Below are the code and all the weights of a small trained network. Each question names an input and a target symbol and asks about switching units off, where a switched-off unit gives its printed mean instead of its output.

import numpy as np


def w(rows, s, z=0):
    codes = np.array(rows[::2]) - 128.0
    scale = np.full(codes.shape[1], s)
    scale[-1] = z or s
    return codes * scale


def norm(h):
    return h / np.sqrt((h * h).mean(-1, keepdims=True) + 1e-5)


def f(y):
    return np.maximum(y, 0)


def softmax(a):
    e = np.exp(a - a.max(-1, keepdims=True))
    return e / e.sum(-1, keepdims=True)


def log_softmax(a):
    a = a - a.max(-1, keepdims=True)
    return a - np.log(np.exp(a).sum(-1, keepdims=True))


def net(x, mask):
    ids = ['ΓΘΛαεηπστφω'.index(c) for c in x.split()]
    T = len(ids)
    res = E[ids] + P[:T]
    u = 0
    for l in range(3):
        q, k, v = (norm(res) @ M[l].T for M in (Q, K, V))
        z = softmax(np.where(np.tri(T) > 0, q @ k.T / 3**0.5, -1e9)) @ v
        res = res + np.where(mask[u], z, O[l][:, -1]) @ O[l][:, :-1]
        u += 1
        y = f(norm(res) @ A[l][:, :-1].T + A[l][:, -1])
        res = res + np.where(mask[u : u + 4], y, B[l][:, -1]) @ B[l][:, :-1]
        u += 4
    return log_softmax(norm(res)[-1] @ U[:, :-1].T + U[:, -1])


Q, K, V, O, A, B = {}, {}, {}, {}, {}, {}
E = w([
[98,148,153,156],'Γ',
[121,141,190,139],'Θ',
[102,145,163,143],'Λ',
[108,137,108,159],'α',
[108,146,171,131],'ε',
[143,110,76,96],'η',
[104,151,178,119],'π',
[104,140,192,108],'σ',
[152,74,68,118],'τ',
[151,109,93,177],'φ',
[175,9,166,27],'ω',
],0.012)
P = w([
[65,161,105,167],'0',
[49,93,174,255],'1',
[101,163,93,157],'2',
[92,90,166,191],'3',
[129,175,85,142],'4',
[69,83,167,157],'5',
[159,185,92,136],'6',
[86,85,157,116],'7',
[192,199,99,128],'8',
[79,80,175,94],'9',
[225,216,83,107],'10',
[127,75,163,140],'11',
],0.0099)
Q[0] = w([
[98,4,198,138],'L0H1',
[94,166,103,128],'L0H1',
[145,218,70,127],'L0H1',
],0.03)
K[0] = w([
[9,97,175,130],'L0H1',
[253,87,113,173],'L0H1',
[238,159,103,117],'L0H1',
],0.019)
V[0] = w([
[47,77,143,140],'L0H1',
[17,106,136,112],'L0H1',
[254,143,89,131],'L0H1',
],0.0047)
O[0] = w([
[2,123,180,100,214],'L0H1',
[28,104,199,126,214],'L0H1',
[225,149,46,128,3],'L0H1',
],0.0055,0.0026)
A[0] = w([
[153,173,149,44,94],'L0N1',
[140,41,52,117,252],'L0N2',
[151,249,137,138,194],'L0N3',
[77,175,100,141,101],'L0N4',
],0.016,0.0036)
B[0] = w([
[116,70,110,69,157],'L0N1',
[152,149,255,171,209],'L0N2',
[104,222,222,150,254],'L0N3',
[151,147,212,150,197],'L0N4',
],0.014,0.0064)
Q[1] = w([
[169,194,3,92],'L1H1',
[147,199,161,116],'L1H1',
[137,127,95,151],'L1H1',
],0.032)
K[1] = w([
[64,100,252,199],'L1H1',
[79,51,118,121],'L1H1',
[145,119,172,150],'L1H1',
],0.028)
V[1] = w([
[153,104,87,221],'L1H1',
[67,234,22,252],'L1H1',
[35,206,122,44],'L1H1',
],0.02)
O[1] = w([
[168,109,154,173,7],'L1H1',
[129,151,155,253,2],'L1H1',
[50,161,90,143,182],'L1H1',
],0.028,0.006)
A[1] = w([
[77,59,130,209,62],'L1N1',
[181,75,93,205,3],'L1N2',
[99,53,89,92,31],'L1N3',
[173,143,128,1,170],'L1N4',
],0.021,0.0018)
B[1] = w([
[113,20,106,173,203],'L1N1',
[94,170,187,12,155],'L1N2',
[130,206,74,64,158],'L1N3',
[122,79,36,249,246],'L1N4',
],0.019,0.013)
Q[2] = w([
[50,77,158,47],'L2H1',
[107,251,140,149],'L2H1',
[89,104,67,139],'L2H1',
],0.03)
K[2] = w([
[72,94,131,31],'L2H1',
[147,252,71,123],'L2H1',
[72,136,157,159],'L2H1',
],0.028)
V[2] = w([
[134,130,128,153],'L2H1',
[186,92,207,144],'L2H1',
[103,242,178,245],'L2H1',
],0.011)
O[2] = w([
[128,119,138,132,144],'L2H1',
[158,157,104,110,165],'L2H1',
[158,179,246,168,253],'L2H1',
],0.014,0.0064)
A[2] = w([
[149,69,202,87,2],'L2N1',
[228,250,158,175,84],'L2N2',
[162,126,148,207,138],'L2N3',
[105,209,21,192,167],'L2N4',
],0.023,0.005)
B[2] = w([
[109,116,216,84,177],'L2N1',
[210,253,35,81,204],'L2N2',
[174,127,73,94,221],'L2N3',
[191,209,194,79,247],'L2N4',
],0.023,0.013)
U = w([
[135,151,118,242,137],'Γ',
[43,134,135,159,88],'Θ',
[68,130,108,187,124],'Λ',
[144,58,77,233,253],'α',
[45,154,133,160,123],'ε',
[251,196,118,109,149],'η',
[68,169,145,134,83],'π',
[33,207,142,50,72],'σ',
[222,75,83,163,123],'τ',
[152,43,254,85,138],'φ',
[87,53,3,32,129],'ω',
],0.0095,0.0064)

Each question gives the input, a string of symbols that net reads in full, and the target symbol t.
The units are the heads (3 rows each of Q, K, V and O) and the neurons (one row each of A and B). Each row of codes is followed by its name. A weight is (code - 128) times the scale printed after its matrix; where a second scale follows, it is the last column's (O, A, B and U).
mask holds one flag per unit, layer by layer, with each layer's heads first. A switched-off unit (its flag False) gives its mean, the last column of its rows in O or B, instead of its output. The means were averaged over made-up inputs and are rounded, as every weight is.
A unit's drop is (log p(t) with every unit on - log p(t) with that unit switched off) / (log p(t) with every unit on - log p(t) with every unit switched off).
The circuit of an input: a set's keep is (log p(t) with only the set's units on - log p(t) with every unit switched off) / (log p(t) with every unit on - log p(t) with every unit switched off). Starting from the 12 units with the biggest drops (on a tie, the unit counted first), units are removed one at a time, each time the one whose removal leaves the highest keep (on an exact tie, the one counted first), for as long as the keep stays at least 0.8.
circuit, biggest first: the units of the circuit, biggest drop first
unit that matters most: the unit with the biggest drop
top k neurons: the k neurons with the biggest drops, biggest first
top k neurons in layer l: the k neurons of layer l with the biggest drops, biggest first
input α α φ φ ω φ α, target ω: unit that matters most : L0N4
input Θ η ε Λ α σ α ω, target α: circuit, biggest first : L1H1; L0H1; L1N1
input σ α ω Γ Θ ε α ε φ Θ, target φ: top 2 neurons : L1N4; L0N3
input η ε τ, target α: top 2 neurons : L0N3; L1N4
input ε φ Θ ω φ Λ, target φ: top 3 neurons : L1N4; L0N2; L0N3
input τ φ σ σ ω Θ, target ω: top 3 neurons : L0N1; L0N4; L0N3
input η α φ π, target φ: top 3 neurons : L0N3; L1N4; L0N2
input η η φ α Λ σ σ φ, target σ: circuit, biggest first : L1H1; L2N2
input Θ φ φ φ ε α α φ φ π α α, target α: circuit, biggest first : L1H1; L0N3; L0H1; L1N1
input α α σ Λ, target σ: circuit, biggest first : L1H1; L0N3; L1N4
input σ Γ ε τ σ τ, target σ: circuit, biggest first : L1H1; L2N2
input Λ η Λ ω φ η α φ φ φ α σ, target α: top 3 neurons : L0N3; L0N2; L1N1
input ε φ α α, target α: circuit, biggest first : L1H1; L1N1; L0N3
input ω φ σ σ, target σ: top 2 neurons : L0N2; L0N4
input φ Λ σ ω, target σ: circuit, biggest first : L1H1
input Λ ω ε ε φ α, target φ: top 3 neurons in layer 1 : L1N4; L1N2; L1N1
input Λ Γ ω Θ η Λ φ π, target φ: top 2 neurons : L0N2; L1N4
input φ σ α φ, target α: top 2 neurons : L1N1; L0N4
input φ φ φ φ φ Λ Θ φ τ ω σ, target ω: top 2 neurons : L0N3; L0N1
input φ ω π η ε π φ ω φ σ σ ε, target σ: top 2 neurons : L0N2; L0N1
input Λ α φ Θ φ φ Λ η φ α φ α, target φ: top 3 neurons : L1N4; L0N3; L1N2
input σ α π α φ φ φ ε τ ω φ, target ω: circuit, biggest first : L1H1
input ω φ α ε, target α: top 2 neurons : L0N3; L0N2
input τ ω α, target ω: top 3 neurons : L0N3; L0N4; L2N2
input Θ φ τ ω σ σ α Λ, target α: top 3 neurons : L0N3; L0N2; L1N1
input α η φ ε ω ε, target ω: top 2 neurons in layer 0 : L0N1; L0N3
input φ η α σ, target α: unit that matters most : L1H1
input φ η π Λ σ ε, target σ: top 2 neurons in layer 0 : L0N1; L0N4
input α φ α φ α φ φ φ φ τ, target φ: top 3 neurons in layer 1 : L1N1; L1N2; L1N4
